Here is a tiny trained network, its code and every weight. The questions are about switching its units off for an input and a target symbol, where a switched-off unit gives its printed mean instead of its output.

import numpy as np


def w(rows, s, z=0):
    codes = np.array(rows[::2]) - 128.0
    scale = np.full(codes.shape[1], s)
    scale[-1] = z or s
    return codes * scale


def f(y):
    return y / 2 * (1 + np.tanh(0.7978845608 * (y + 0.044715 * y**3)))


def softmax(a):
    e = np.exp(a - a.max(-1, keepdims=True))
    return e / e.sum(-1, keepdims=True)


def log_softmax(a):
    a = a - a.max(-1, keepdims=True)
    return a - np.log(np.exp(a).sum(-1, keepdims=True))


def net(x, mask):
    ids = ['ΔΘΨαβγεζηλμπφω'.index(c) for c in x.split()]
    T = len(ids)
    res = E[ids] + P[:T]
    u = 0
    for l in range(3):
        q, k, v = (res @ M[l].T for M in (Q, K, V))
        z = softmax(np.where(np.tri(T) > 0, q @ k.T / 4**0.5, -1e9)) @ v
        res = res + np.where(mask[u], z, O[l][:, -1]) @ O[l][:, :-1]
        u += 1
        y = f(res @ A[l][:, :-1].T + A[l][:, -1])
        res = res + np.where(mask[u : u + 4], y, B[l][:, -1]) @ B[l][:, :-1]
        u += 4
    return log_softmax(res[-1] @ U[:, :-1].T + U[:, -1])


Q, K, V, O, A, B = {}, {}, {}, {}, {}, {}
E = w([
[200,64,79,93,178,174,189],'Δ',
[125,18,180,230,86,45,172],'Θ',
[10,111,16,30,159,171,119],'Ψ',
[118,74,86,180,231,185,57],'α',
[107,137,37,116,125,67,75],'β',
[125,204,151,34,143,140,200],'γ',
[83,147,108,211,55,220,241],'ε',
[177,149,220,88,228,187,139],'ζ',
[79,76,90,103,254,234,88],'η',
[178,113,168,132,253,169,75],'λ',
[212,129,83,63,113,126,145],'μ',
[6,170,108,91,224,94,221],'π',
[62,61,191,105,59,132,45],'φ',
[123,179,143,91,153,77,69],'ω',
],0.0085)
P = w([
[158,40,90,163,201,204,69],'0',
[10,12,95,31,189,77,212],'1',
[157,133,114,196,152,231,83],'2',
[15,4,135,17,153,63,217],'3',
[160,163,137,216,125,234,86],'4',
[22,12,177,13,127,56,236],'5',
[157,176,161,219,100,237,82],'6',
[19,21,200,15,112,43,236],'7',
[162,178,193,234,72,242,85],'8',
[16,16,208,35,104,29,247],'9',
],0.004)
Q[0] = w([
[160,222,68,157,157,199,125],'0.h1',
[172,233,75,212,110,180,114],'0.h1',
[158,245,47,141,163,184,129],'0.h1',
[71,7,193,13,152,51,142],'0.h1',
],0.011)
K[0] = w([
[150,139,95,75,219,143,95],'0.h1',
[172,126,69,98,248,120,117],'0.h1',
[136,161,69,26,242,151,79],'0.h1',
[84,133,182,152,21,137,138],'0.h1',
],0.011)
V[0] = w([
[93,82,179,253,71,177,154],'0.h1',
[95,193,118,180,136,190,232],'0.h1',
[187,170,93,53,201,117,94],'0.h1',
[120,17,233,131,33,10,57],'0.h1',
],0.005)
O[0] = w([
[58,71,174,191,169,150,129,244],'0.h1',
[79,219,128,189,165,157,155,86],'0.h1',
[217,179,100,95,92,130,117,41],'0.h1',
[104,1,172,106,110,77,140,159],'0.h1',
],0.0061,0.0011)
A[0] = w([
[241,192,153,115,142,93,2,255],'0.n1',
[179,101,94,226,139,158,113,163],'0.n2',
[85,143,156,180,96,135,90,194],'0.n3',
[70,187,84,34,106,18,194,80],'0.n4',
],0.0078,0.0031)
B[0] = w([
[200,166,127,112,147,64,17,251],'0.n1',
[184,76,106,188,115,140,128,181],'0.n2',
[68,114,175,156,89,141,139,169],'0.n3',
[151,1,71,223,93,134,136,164],'0.n4',
],0.0085,0.0032)
Q[1] = w([
[130,97,144,57,103,86,53],'1.h1',
[203,196,101,116,102,130,56],'1.h1',
[239,219,148,111,58,65,7],'1.h1',
[100,2,205,135,125,70,147],'1.h1',
],0.0084)
K[1] = w([
[95,101,188,93,157,87,11],'1.h1',
[161,125,79,111,170,126,99],'1.h1',
[163,108,79,113,176,96,87],'1.h1',
[103,96,225,154,88,100,130],'1.h1',
],0.011)
V[1] = w([
[82,88,221,163,108,88,111],'1.h1',
[41,124,172,78,99,182,46],'1.h1',
[184,117,122,184,147,18,181],'1.h1',
[107,90,120,158,46,124,254],'1.h1',
],0.0053)
O[1] = w([
[77,89,165,103,134,73,133,251],'1.h1',
[40,83,186,108,91,167,92,229],'1.h1',
[228,178,42,128,189,2,155,93],'1.h1',
[60,159,116,172,137,90,213,7],'1.h1',
],0.0059,0.0018)
A[1] = w([
[212,168,104,2,79,182,217,232],'1.n1',
[191,82,33,235,63,114,122,231],'1.n2',
[106,164,104,179,185,99,238,250],'1.n3',
[146,208,121,86,87,57,59,179],'1.n4',
],0.0073,0.0022)
B[1] = w([
[174,162,138,25,99,187,255,251],'1.n1',
[216,34,118,212,55,127,130,254],'1.n2',
[74,179,71,168,136,65,165,228],'1.n3',
[142,178,133,92,94,45,60,245],'1.n4',
],0.0079,0.0047)
Q[2] = w([
[123,222,113,196,171,3,122],'2.h1',
[98,182,164,96,91,208,213],'2.h1',
[106,43,197,148,125,26,127],'2.h1',
[144,253,60,165,168,176,87],'2.h1',
],0.0048)
K[2] = w([
[123,198,60,215,225,2,102],'2.h1',
[92,140,129,85,174,178,188],'2.h1',
[100,113,209,208,93,80,106],'2.h1',
[172,164,25,99,192,142,111],'2.h1',
],0.0058)
V[2] = w([
[109,81,158,65,91,254,120],'2.h1',
[139,127,90,188,100,105,54],'2.h1',
[175,88,51,18,185,158,166],'2.h1',
[171,139,53,92,161,87,88],'2.h1',
],0.0045)
O[2] = w([
[85,61,198,96,109,213,167,246],'2.h1',
[135,114,154,187,120,90,40,202],'2.h1',
[93,176,76,141,181,254,124,215],'2.h1',
[116,178,108,171,140,148,69,163],'2.h1',
],0.0045,0.0013)
A[2] = w([
[61,124,103,90,197,161,233,252],'2.n1',
[197,208,226,98,228,133,79,186],'2.n2',
[88,126,83,115,76,2,107,51],'2.n3',
[116,148,189,95,182,98,56,120],'2.n4',
],0.0069,0.0017)
B[2] = w([
[127,158,95,109,35,44,17,254],'2.n1',
[11,77,32,138,156,98,246,239],'2.n2',
[215,184,253,90,232,178,96,226],'2.n3',
[169,53,101,136,160,93,201,178],'2.n4',
],0.0069,0.0089)
U = w([
[69,89,85,128,222,138,246,78],'Δ',
[92,59,144,97,79,113,121,188],'Θ',
[109,50,41,191,142,99,133,22],'Ψ',
[48,230,108,176,90,89,80,241],'α',
[161,95,129,213,86,137,54,78],'β',
[156,107,171,214,174,123,199,97],'γ',
[203,172,181,95,96,129,8,69],'ε',
[222,95,176,109,136,184,198,138],'ζ',
[76,118,123,166,250,234,73,255],'η',
[144,160,168,55,222,80,125,104],'λ',
[85,208,147,38,156,167,219,87],'μ',
[116,129,107,227,53,113,226,109],'π',
[165,181,89,58,4,75,126,43],'φ',
[96,202,128,55,116,202,2,155],'ω',
],0.0062,0.0041)

Each question gives the input, a string of symbols that net reads in full, and the target symbol t.
The units are the heads (4 rows each of Q, K, V and O) and the neurons (one row each of A and B). Each row of codes is followed by its name. A weight is (code - 128) times the scale printed after its matrix; where a second scale follows, it is the last column's (O, A, B and U).
mask holds one flag per unit, layer by layer, with each layer's heads first. A switched-off unit (its flag False) gives its mean, the last column of its rows in O or B, instead of its output. The means were averaged over made-up inputs and are rounded, as every weight is.
A unit's drop is (log p(t) with every unit on - log p(t) with that unit switched off) / (log p(t) with every unit on - log p(t) with every unit switched off).
The circuit of an input: a set's keep is (log p(t) with only the set's units on - log p(t) with every unit switched off) / (log p(t) with every unit on - log p(t) with every unit switched off). Starting from the 12 units with the biggest drops (on a tie, the unit counted first), units are removed one at a time, each time the one whose removal leaves the highest keep (on an exact tie, the one counted first), for as long as the keep stays at least 0.8.
units of the circuit, in order: the units of the circuit, biggest drop first
most important unit: the unit with the biggest drop
k most important neurons: the k neurons with the biggest drops, biggest first
top k neurons in layer l: the k neurons of layer l with the biggest drops, biggest first
input η Θ Δ η α η μ, target φ: most important unit -> 0.n1
input Θ φ Θ γ Ψ μ, target λ: 3 most important neurons -> [1.n1, 2.n3, 1.n2]
input φ λ Δ μ π ζ η ω, target Θ: units of the circuit, in order -> [0.h1, 1.h1, 2.h1, 0.n4]
input α φ γ γ ω φ Δ π Θ η, target λ: 2 most important neurons -> [2.n3, 1.n3]
input ζ η ε α φ ω φ λ, target Θ: units of the circuit, in order -> [1.h1, 0.h1, 2.h1, 0.n3]
input η γ φ α η Δ α β, target Θ: units of the circuit, in order -> [1.h1, 0.h1, 2.h1, 0.n3]
input ω μ ζ λ ζ Δ γ λ Δ Ψ, target Ψ: units of the circuit, in order -> [0.n4, 1.n1]
input Ψ λ β ζ Θ Δ, target λ: 2 most important neurons -> [2.n3, 1.n3]
input Δ λ Δ ω ε π, target α: units of the circuit, in order -> [0.h1, 2.n1, 1.n3]
input λ γ β φ Θ φ φ, target Θ: units of the circuit, in order -> [0.h1, 1.h1, 2.h1]
input π ω π λ μ μ Δ λ π, target α: top 3 neurons in layer 1 -> [1.n3, 1.n2, 1.n4]
input Δ Θ η α, target λ: 3 most important neurons -> [2.n3, 1.n3, 1.n1]
input η η Δ λ Δ φ μ η, target Θ: units of the circuit, in order -> [0.h1, 1.h1, 2.h1, 2.n1]
input ω μ ω γ γ Δ, target φ: most important unit -> 2.n1
input ω φ λ φ α Θ β, target ε: 4 most important neurons -> [1.n4, 2.n3, 1.n2, 0.n1]
input φ β Ψ λ Δ Θ, target λ: 2 most important neurons -> [2.n3, 1.n3]
input φ Θ η π ε γ ζ ω π ω, target α: 2 most important neurons -> [0.n1, 1.n4]
input Ψ φ η ω ζ, target Δ: 2 most important neurons -> [2.n2, 0.n1]
input Θ η ε λ, target α: 3 most important neurons -> [0.n1, 2.n1, 1.n3]
input Ψ Δ ε ω μ Ψ, target α: most important unit -> 0.h1
input φ π μ μ Δ ε Ψ μ Δ, target ζ: 2 most important neurons -> [1.n1, 1.n2]
input φ Δ φ γ φ ω α, target β: top 2 neurons in layer 0 -> [0.n2, 0.n1]
input Δ Δ Θ μ φ η γ, target μ: top 2 neurons in layer 2 -> [2.n2, 2.n1]
input η λ η ζ φ Δ Θ φ Ψ, target ω: top 2 neurons in layer 1 -> [1.n2, 1.n1]
input Δ φ φ ω π Δ ω α ω, target λ: 2 most important neurons -> [1.n4, 0.n1]
